Here is a tiny trained network, its code and every weight. The questions are about switching its units off for an input and a target symbol, where a switched-off unit gives its printed mean instead of its output.

import numpy as np


def w(rows, s, z=0):
    codes = np.array(rows[::2]) - 128.0
    scale = np.full(codes.shape[1], s)
    scale[-1] = z or s
    return codes * scale


def norm(h):
    return h / np.sqrt((h * h).mean(-1, keepdims=True) + 1e-5)


def f(y):
    return np.maximum(y, 0)


def softmax(a):
    e = np.exp(a - a.max(-1, keepdims=True))
    return e / e.sum(-1, keepdims=True)


def log_softmax(a):
    a = a - a.max(-1, keepdims=True)
    return a - np.log(np.exp(a).sum(-1, keepdims=True))


def net(x, mask):
    ids = ['ΓΠΣΦεζηθμτψ'.index(c) for c in x.split()]
    T = len(ids)
    res = E[ids] + P[:T]
    r = norm(res)
    for j in range(3):
        rows = slice(3 * j, 3 * j + 3)
        q, k, v = (r @ M[0][rows].T for M in (Q, K, V))
        z = softmax(np.where(np.tri(T) > 0, q @ k.T / 3**0.5, -1e9)) @ v
        o = O[0][rows]
        res = res + np.where(mask[j], z, o[:, -1]) @ o[:, :-1]
    y = f(norm(res) @ A[0][:, :-1].T + A[0][:, -1])
    res = res + np.where(mask[3:11], y, B[0][:, -1]) @ B[0][:, :-1]
    return log_softmax(norm(res)[-1] @ U[:, :-1].T + U[:, -1])


Q, K, V, O, A, B = {}, {}, {}, {}, {}, {}
E = w([
[74,69,87,169],'Γ',
[116,108,121,79],'Π',
[95,132,126,107],'Σ',
[115,100,88,65],'Φ',
[144,57,157,250],'ε',
[135,146,92,78],'ζ',
[80,61,104,183],'η',
[206,153,196,127],'θ',
[169,137,224,114],'μ',
[106,118,80,135],'τ',
[171,137,235,116],'ψ',
],0.017)
P = w([
[146,9,161,120],'0',
[121,167,127,118],'1',
[188,108,85,85],'2',
[65,69,178,79],'3',
[123,171,137,141],'4',
[186,117,96,93],'5',
[50,89,185,84],'6',
[124,169,138,145],'7',
[186,114,101,98],'8',
[40,99,179,90],'9',
[126,170,140,147],'10',
[184,114,98,98],'11',
[33,101,177,98],'12',
[125,170,139,144],'13',
],0.013)
Q[0] = w([
[99,155,131,109],'H0',
[134,66,129,157],'H0',
[5,135,182,177],'H0',
[127,165,231,77],'H1',
[181,55,124,76],'H1',
[179,132,135,126],'H1',
[120,178,129,239],'H2',
[184,172,199,158],'H2',
[202,89,142,193],'H2',
],0.016)
K[0] = w([
[93,140,143,99],'H0',
[163,97,87,168],'H0',
[33,81,190,116],'H0',
[74,104,60,10],'H1',
[42,139,229,126],'H1',
[161,134,188,98],'H1',
[122,85,145,251],'H2',
[235,137,200,143],'H2',
[153,221,59,130],'H2',
],0.014)
V[0] = w([
[52,212,164,62],'H0',
[141,177,145,170],'H0',
[169,183,61,138],'H0',
[158,148,220,126],'H1',
[158,119,249,157],'H1',
[94,98,128,102],'H1',
[116,112,194,90],'H2',
[65,170,86,61],'H2',
[138,156,114,130],'H2',
],0.012)
O[0] = w([
[39,51,79,233,142],'H0',
[158,158,99,169,10],'H0',
[209,99,90,103,3],'H0',
[123,166,120,45,97],'H1',
[182,198,194,51,116],'H1',
[179,74,131,127,207],'H1',
[96,30,88,189,220],'H2',
[181,95,13,2,168],'H2',
[158,133,175,117,81],'H2',
],0.0067,0.0047)
A[0] = w([
[192,97,36,140,111],'N0',
[86,96,56,113,134],'N1',
[217,173,149,211,229],'N2',
[220,126,81,88,64],'N3',
[79,43,170,125,255],'N4',
[202,59,96,226,250],'N5',
[73,9,139,35,172],'N6',
[67,199,147,183,170],'N7',
],0.014,0.0023)
B[0] = w([
[95,58,95,105,166],'N0',
[130,63,109,155,193],'N1',
[101,160,69,118,168],'N2',
[7,136,105,132,172],'N3',
[115,39,166,82,240],'N4',
[201,201,104,93,192],'N5',
[118,249,233,150,248],'N6',
[49,149,91,131,177],'N7',
],0.019,0.012)
U = w([
[187,164,254,171,159],'Γ',
[138,87,181,167,184],'Π',
[82,104,127,244,149],'Σ',
[135,145,130,123,2],'Φ',
[77,247,120,234,40],'ε',
[138,94,65,114,192],'ζ',
[129,168,127,123,33],'η',
[140,210,86,174,204],'θ',
[172,179,134,95,114],'μ',
[130,149,83,68,79],'τ',
[186,171,136,66,135],'ψ',
],0.013,0.0049)

Each question gives the input, a string of symbols that net reads in full, and the target symbol t.
The units are the heads (3 rows each of Q, K, V and O) and the neurons (one row each of A and B). Each row of codes is followed by its name. A weight is (code - 128) times the scale printed after its matrix; where a second scale follows, it is the last column's (O, A, B and U).
mask holds one flag per unit, heads first, then neurons. A switched-off unit (its flag False) gives its mean, the last column of its rows in O or B, instead of its output. The means were averaged over made-up inputs and are rounded, as every weight is.
A unit's drop is (log p(t) with every unit on - log p(t) with that unit switched off) / (log p(t) with every unit on - log p(t) with every unit switched off).
The circuit of an input: a set's keep is (log p(t) with only the set's units on - log p(t) with every unit switched off) / (log p(t) with every unit on - log p(t) with every unit switched off). Starting from all 11 units, units are removed one at a time, each time the one whose removal leaves the highest keep (on an exact tie, the one counted first), for as long as the keep stays at least 0.8.
circuit, biggest first: the units of the circuit, biggest drop first
unit that matters most: the unit with the biggest drop
top k neurons: the k neurons with the biggest drops, biggest first
which heads matter: for each layer, one digit per head in row order, 1 if its drop is at least 0.15 and else 0, layers parted by /
drop when u is switched off: that unit's drop, to one decimal
input Σ Σ ζ Σ Π Σ Σ Σ ζ ε, target Γ: circuit, biggest first	(N5 N3)
input ε μ Σ θ ψ ε θ τ η θ Φ ζ Γ, target Γ: circuit, biggest first	(N6)
input Σ μ ε Π Π ζ θ ε μ, target ψ: circuit, biggest first	(N6 N5 H0)
input ζ ε ζ μ Σ Σ Γ, target Γ: circuit, biggest first	(N6 N3)
input Φ τ η Σ θ τ Γ θ Φ τ Γ Σ Φ μ, target Σ: which heads matter	101
input ε ε τ Σ Σ ζ Σ η ψ ψ ψ, target Σ: top 2 neurons	(N6 N4)
input ζ Π Σ ζ Γ, target ζ: top 3 neurons	(N6 N5 N3)
input ε ζ θ Γ ζ, target ζ: circuit, biggest first	(H0 N6)
input Σ Σ Σ Σ ε ε, target θ: top 3 neurons	(N2 N4 N6)
input θ Γ Γ ψ τ ε τ τ μ ψ μ, target ε: top 4 neurons	(N5 N2 N1 N0)
input Φ Σ τ Γ Φ Π ψ ε τ ζ μ, target Σ: circuit, biggest first	(N6 H1)
input θ Σ Φ Γ ε ε ψ Π η τ Σ ψ, target ψ: which heads matter	001
input Σ Π ε ε ψ Σ τ τ ψ μ μ ψ η ψ, target Σ: top 3 neurons	(N6 N4 N7)
input Φ τ ζ Σ Π, target Π: top 2 neurons	(N1 N6)
input η ζ Σ Φ Σ η Φ ζ τ, target ζ: circuit, biggest first	(N0)
input η ψ Φ η θ, target θ: top 2 neurons	(N5 N6)
input Π Φ ψ Σ Σ Φ Σ ζ ψ, target ψ: top 3 neurons	(N5 N6 N2)
input τ ζ τ μ Γ, target ζ: drop when H1 is switched off	0.5
input τ Σ θ ε, target Γ: drop when N6 is switched off	0.1
input Φ Φ Σ Σ τ, target Σ: unit that matters most	H0
input Γ Γ ψ Γ θ ζ μ Σ Γ Φ, target Γ: drop when N6 is switched off	1.2
input ψ τ ζ ψ θ ψ θ μ μ Σ ζ η θ, target Σ: top 2 neurons	(N6 N7)
